Here is a tiny trained network, its code and every weight. The questions are about switching its units off for an input and a class, where a switched-off unit gives its printed mean instead of its output.

import numpy as np


def w(rows, s, z=0):
    codes = np.array(rows[::2]) - 128.0
    scale = np.full(codes.shape[1], s)
    scale[-1] = z or s
    return codes * scale


def f(y):
    return y / 2 * (1 + np.tanh(0.7978845608 * (y + 0.044715 * y**3)))


def log_softmax(a):
    a = a - a.max(-1, keepdims=True)
    return a - np.log(np.exp(a).sum(-1, keepdims=True))


def net(x, mask):
    res = np.array(x, float).reshape(1, 2) / 4 @ E
    y = f(res @ A[0][:, :-1].T + A[0][:, -1])
    res = res + np.where(mask, y, B[0][:, -1]) @ B[0][:, :-1]
    return log_softmax(res[-1] @ U[:, :-1].T + U[:, -1])


A, B = {}, {}
E = w([
[156,219,222,76],'x0',
[2,154,130,49],'x1',
],0.014)
A[0] = w([
[148,213,181,86,168],'neuron 0',
[248,140,211,135,187],'neuron 1',
[44,91,131,156,191],'neuron 2',
[76,78,97,128,162],'neuron 3',
[115,101,142,128,97],'neuron 4',
[159,99,38,243,221],'neuron 5',
[75,57,61,100,253],'neuron 6',
[91,131,48,127,125],'neuron 7',
[185,104,46,171,223],'neuron 8',
[83,137,172,64,61],'neuron 9',
],0.015,0.006)
B[0] = w([
[77,104,218,191,211],'neuron 0',
[163,41,158,210,233],'neuron 1',
[183,211,90,64,187],'neuron 2',
[202,155,65,66,185],'neuron 3',
[134,99,74,106,128],'neuron 4',
[36,153,213,71,252],'neuron 5',
[157,172,76,21,224],'neuron 6',
[169,116,2,86,175],'neuron 7',
[34,104,248,111,222],'neuron 8',
[75,146,187,33,183],'neuron 9',
],0.0097,0.02)
U = w([
[10,119,141,134,254],'0',
[175,121,44,115,37],'1',
[184,48,128,255,75],'2',
],0.015,0.0029)

Each question gives the input, the list of numbers given to net, and the class t.
The units are the neurons (one row each of A and B). Each row of codes is followed by its name. A weight is (code - 128) times the scale printed after its matrix; where a second scale follows, it is the last column's (A, B and U).
mask holds one flag per neuron, in row order. A switched-off neuron (its flag False) gives its mean, the last column of its row in B, instead of its output. The means were averaged over made-up inputs and are rounded, as every weight is.
A unit's drop is (log p(t) with every unit on - log p(t) with that unit switched off) / (log p(t) with every unit on - log p(t) with every unit switched off).
The circuit of an input: a set's keep is (log p(t) with only the set's units on - log p(t) with every unit switched off) / (log p(t) with every unit on - log p(t) with every unit switched off). Starting from all 10 units, units are removed one at a time, each time the one whose removal leaves the highest keep (on an exact tie, the one counted first), for as long as the keep stays at least 0.8.
units of the circuit, in order: the units of the circuit, biggest drop first
top k neurons: the k neurons with the biggest drops, biggest first
drop when u is switched off: that unit's drop, to one decimal
input [0,4], class 1: units of the circuit, in order => [neuron 5; neuron 8]
input [7,0], class 2: units of the circuit, in order => [neuron 5; neuron 1]
input [1,-6], class 2: top 2 neurons => [neuron 1; neuron 9]
input [2,-5], class 2: units of the circuit, in order => [neuron 1]
input [0,6], class 1: units of the circuit, in order => [neuron 5; neuron 8]
input [1,-7], class 2: top 3 neurons => [neuron 1; neuron 9; neuron 6]
input [2,-1], class 2: drop when neuron 5 is switched off => 0.1
input [2,-7], class 2: drop when neuron 1 is switched off => 2.5
input [8,-8], class 2: drop when neuron 1 is switched off => 0.0
input [3,-7], class 2: drop when neuron 1 is switched off => 0.9
